Below is a small trained network, with its code and all its weights. Each question gives an input and a target symbol and asks what happens when units are switched off, that is, made to give their printed mean instead of their output.

import numpy as np


def w(rows, s, z=0):
    codes = np.array(rows[::2]) - 128.0
    scale = np.full(codes.shape[1], s)
    scale[-1] = z or s
    return codes * scale


def norm(h):
    return h / np.sqrt((h * h).mean(-1, keepdims=True) + 1e-5)


def f(y):
    return y / 2 * (1 + np.tanh(0.7978845608 * (y + 0.044715 * y**3)))


def softmax(a):
    e = np.exp(a - a.max(-1, keepdims=True))
    return e / e.sum(-1, keepdims=True)


def log_softmax(a):
    a = a - a.max(-1, keepdims=True)
    return a - np.log(np.exp(a).sum(-1, keepdims=True))


def net(x, mask):
    ids = ['βδζθμξσφω'.index(c) for c in x.split()]
    T = len(ids)
    res = E[ids] + P[:T]
    u = 0
    for l in range(2):
        q, k, v = (norm(res) @ M[l].T for M in (Q, K, V))
        z = softmax(np.where(np.tri(T) > 0, q @ k.T / 4**0.5, -1e9)) @ v
        res = res + np.where(mask[u], z, O[l][:, -1]) @ O[l][:, :-1]
        u += 1
        y = f(norm(res) @ A[l][:, :-1].T + A[l][:, -1])
        res = res + np.where(mask[u : u + 8], y, B[l][:, -1]) @ B[l][:, :-1]
        u += 8
    return log_softmax(norm(res)[-1] @ U[:, :-1].T + U[:, -1])


Q, K, V, O, A, B = {}, {}, {}, {}, {}, {}
E = w([
[59,118,166,101,143,183,190,154,34,151,141,172],'β',
[178,131,122,114,197,125,29,96,54,238,133,120],'δ',
[94,116,40,138,152,132,114,157,206,222,70,167],'ζ',
[73,60,99,207,231,72,99,109,143,54,99,164],'θ',
[217,114,103,255,148,98,114,167,121,55,149,210],'μ',
[148,140,164,178,70,188,30,136,195,173,136,154],'ξ',
[73,97,100,117,43,97,185,75,189,126,175,124],'σ',
[169,208,122,74,121,98,91,16,130,80,75,117],'φ',
[107,89,51,55,42,200,95,148,84,93,89,94],'ω',
],0.00094)
P = w([
[162,75,190,120,158,192,167,92,135,130,124,89],'0',
[58,194,82,116,116,69,2,105,146,136,170,207],'1',
[80,205,140,209,72,20,90,209,103,171,79,98],'2',
[122,144,87,31,167,154,84,139,185,89,199,221],'3',
[120,125,134,206,68,131,153,101,56,172,25,107],'4',
[163,73,71,82,163,232,113,42,145,112,145,216],'5',
[76,122,64,208,84,147,117,32,77,169,59,184],'6',
],0.00087)
Q[0] = w([
[48,135,42,130,47,174,123,60,90,170,135,222],'L0H0',
[101,199,192,199,85,49,208,208,93,165,40,4],'L0H0',
[61,138,111,249,77,81,106,66,75,182,9,132],'L0H0',
[169,144,201,78,145,89,188,231,184,88,177,41],'L0H0',
],0.003)
K[0] = w([
[233,28,118,187,178,203,123,105,141,95,42,130],'L0H0',
[102,142,83,56,165,124,54,162,186,82,254,234],'L0H0',
[202,83,102,38,172,235,123,50,169,98,198,201],'L0H0',
[32,225,114,137,79,15,65,247,106,128,185,128],'L0H0',
],0.0029)
V[0] = w([
[200,146,181,152,58,193,137,157,65,125,211,186],'L0H0',
[159,167,170,177,184,76,148,83,137,51,152,180],'L0H0',
[183,185,135,114,208,151,51,116,110,228,108,131],'L0H0',
[180,145,108,153,47,133,66,117,252,101,135,148],'L0H0',
],0.002)
O[0] = w([
[244,151,81,88,158,65,236,136,115,177,198,138,211],'L0H0',
[132,62,17,68,114,142,47,158,130,180,110,73,46],'L0H0',
[145,39,199,53,65,75,148,147,140,92,78,213,113],'L0H0',
[150,101,122,123,114,156,57,121,50,81,250,152,1],'L0H0',
],0.0018,0.00076)
A[0] = w([
[122,157,73,213,127,171,154,169,73,165,133,110,9],'L0N0',
[157,177,116,127,84,83,75,160,240,151,141,3,17],'L0N1',
[78,97,147,167,139,204,188,148,79,151,119,154,53],'L0N2',
[83,140,121,73,91,166,61,83,183,97,188,168,57],'L0N3',
[104,186,75,219,160,202,47,133,79,124,233,34,20],'L0N4',
[164,37,203,100,49,25,106,173,107,132,43,214,2],'L0N5',
[148,204,144,46,152,175,190,121,140,12,148,89,71],'L0N6',
[157,120,146,148,121,90,142,169,74,118,98,64,164],'L0N7',
],0.0018,0.00084)
B[0] = w([
[129,151,94,61,178,140,119,105,171,71,155,164,134],'L0N0',
[147,75,127,75,147,176,90,73,172,157,80,165,3],'L0N1',
[119,151,113,74,148,111,53,140,192,128,101,151,213],'L0N2',
[86,117,181,147,102,85,176,153,80,177,72,84,191],'L0N3',
[89,128,111,54,159,233,216,121,130,83,187,134,147],'L0N4',
[105,130,124,3,176,169,180,106,170,68,161,183,173],'L0N5',
[136,159,76,179,84,114,92,112,33,137,65,101,76],'L0N6',
[125,146,87,101,135,155,79,98,161,137,167,201,100],'L0N7',
],0.0017,0.0005)
Q[1] = w([
[133,188,150,47,128,68,127,189,40,72,101,41],'L1H0',
[228,162,239,140,111,84,59,180,225,91,134,4],'L1H0',
[125,138,41,174,34,130,196,43,178,101,155,45],'L1H0',
[93,127,139,95,15,181,107,244,134,156,167,105],'L1H0',
],0.0027)
K[1] = w([
[32,134,145,156,99,109,48,224,227,194,119,207],'L1H0',
[56,168,118,57,62,65,61,218,32,127,169,198],'L1H0',
[88,119,162,129,230,251,81,148,69,103,191,146],'L1H0',
[114,192,68,164,206,52,90,107,136,65,194,200],'L1H0',
],0.0029)
V[1] = w([
[116,151,128,88,30,49,177,41,96,157,84,108],'L1H0',
[82,57,149,80,79,121,172,195,250,181,167,144],'L1H0',
[89,131,138,54,134,178,163,107,56,56,150,172],'L1H0',
[129,134,70,42,83,223,121,141,141,178,98,86],'L1H0',
],0.0022)
O[1] = w([
[154,136,31,119,71,212,142,198,151,98,140,18,254],'L1H0',
[105,120,38,242,126,178,110,105,200,203,161,218,128],'L1H0',
[148,167,117,166,191,75,115,229,81,223,30,95,178],'L1H0',
[128,166,158,202,6,131,190,253,127,90,125,248,155],'L1H0',
],0.002,0.00089)
A[1] = w([
[165,184,129,220,96,159,207,112,209,124,140,86,104],'L1N0',
[249,111,193,116,218,33,103,137,191,171,140,49,10],'L1N1',
[135,159,246,84,118,155,124,63,86,31,224,57,89],'L1N2',
[182,20,191,15,110,100,178,134,201,76,78,198,49],'L1N3',
[104,179,153,127,160,195,111,99,171,115,13,35,11],'L1N4',
[143,191,59,233,212,198,56,103,84,165,199,7,99],'L1N5',
[131,32,196,122,156,86,57,177,54,167,53,162,76],'L1N6',
[156,221,166,60,178,111,181,100,95,100,84,49,47],'L1N7',
],0.0019,0.0012)
B[1] = w([
[81,167,153,125,174,132,122,179,58,150,143,145,243],'L1N0',
[95,91,87,105,62,168,98,146,140,203,99,166,2],'L1N1',
[110,146,160,147,76,120,121,123,127,61,156,236,85],'L1N2',
[96,203,102,86,55,83,133,58,127,106,126,87,74],'L1N3',
[4,138,96,135,148,98,96,140,181,104,102,167,96],'L1N4',
[105,154,143,63,85,98,197,64,133,138,139,54,177],'L1N5',
[169,133,166,139,140,93,91,158,85,147,82,90,108],'L1N6',
[120,131,93,113,96,100,153,148,189,173,110,202,136],'L1N7',
],0.0022,0.00063)
U = w([
[84,215,218,161,195,98,199,207,27,157,99,136,232],'β',
[213,80,134,19,147,72,114,48,91,224,181,65,68],'δ',
[150,145,37,176,173,105,159,180,233,222,36,189,111],'ζ',
[25,42,159,148,238,127,35,45,162,78,75,64,47],'θ',
[253,62,102,150,126,80,114,106,72,82,235,222,47],'μ',
[102,86,246,221,64,221,36,71,159,131,129,223,130],'ξ',
[42,184,55,161,118,192,217,62,183,102,229,53,253],'σ',
[116,184,156,20,55,62,143,77,173,46,46,154,79],'φ',
[146,62,89,128,37,163,66,254,71,51,90,26,74],'ω',
],0.0033,0.0013)

Each question gives the input, a string of symbols that net reads in full, and the target symbol t.
The units are the heads (4 rows each of Q, K, V and O) and the neurons (one row each of A and B). Each row of codes is followed by its name. A weight is (code - 128) times the scale printed after its matrix; where a second scale follows, it is the last column's (O, A, B and U).
mask holds one flag per unit, layer by layer, with each layer's heads first. A switched-off unit (its flag False) gives its mean, the last column of its rows in O or B, instead of its output. The means were averaged over made-up inputs and are rounded, as every weight is.
A unit's drop is (log p(t) with every unit on - log p(t) with that unit switched off) / (log p(t) with every unit on - log p(t) with every unit switched off).
The circuit of an input: a set's keep is (log p(t) with only the set's units on - log p(t) with every unit switched off) / (log p(t) with every unit on - log p(t) with every unit switched off). Starting from the 12 units with the biggest drops (on a tie, the unit counted first), units are removed one at a time, each time the one whose removal leaves the highest keep (on an exact tie, the one counted first), for as long as the keep stays at least 0.8.
circuit, biggest first: the units of the circuit, biggest drop first
most important unit: the unit with the biggest drop
k most important neurons: the k neurons with the biggest drops, biggest first
top k neurons in layer l: the k neurons of layer l with the biggest drops, biggest first
drop when u is switched off: that unit's drop, to one decimal
input σ ξ β ω, target β: most important unit	L0H0
input β ζ β σ μ, target σ: circuit, biggest first	(L0H0 L1N5 L1H0)
input ω δ ξ, target φ: 2 most important neurons	(L0N5 L1N3)
input ξ σ ζ φ σ, target δ: circuit, biggest first	(L0H0 L1H0)
input ξ φ θ σ μ, target δ: circuit, biggest first	(L0H0 L1H0 L1N5)
input σ μ ζ σ σ ξ, target β: circuit, biggest first	(L0H0 L0N4 L1H0 L0N3)
input δ β ξ β β σ, target ζ: circuit, biggest first	(L0H0 L1H0)
input δ β β β μ, target ζ: circuit, biggest first	(L0H0 L1H0)
input δ β φ, target ζ: circuit, biggest first	(L1H0 L0H0 L0N5)
input β ω δ, target σ: circuit, biggest first	(L1H0 L0H0 L0N4 L1N6)
input β β ω, target σ: circuit, biggest first	(L0H0 L1H0 L1N6)
input δ ξ δ β ζ σ, target ζ: circuit, biggest first	(L0H0 L1H0 L0N5)
input β σ ξ, target σ: circuit, biggest first	(L1H0 L1N5)
input ω ξ δ β, target φ: circuit, biggest first	(L0H0 L1N3)
input ξ φ ω μ ξ ξ σ, target μ: circuit, biggest first	(L0H0)
input σ β ξ ζ, target β: top 2 neurons in layer 0	(L0N4 L0N3)
input β ξ β β ζ σ β, target σ: 2 most important neurons	(L1N5 L0N4)
input ω ω β σ φ β, target φ: top 2 neurons in layer 1	(L1N7 L1N2)
input ζ ξ β θ δ ω, target φ: 2 most important neurons	(L1N3 L0N5)
input σ σ ξ σ ξ, target σ: most important unit	L1N5
input ω β φ φ δ, target φ: top 2 neurons in layer 0	(L0N6 L0N5)
input ω β β β, target ζ: drop when L1H0 is switched off	0.3
input φ σ β σ φ ω, target ω: drop when L0H0 is switched off	0.3
input β σ β φ ξ ζ, target σ: drop when L0N6 is switched off	0.1
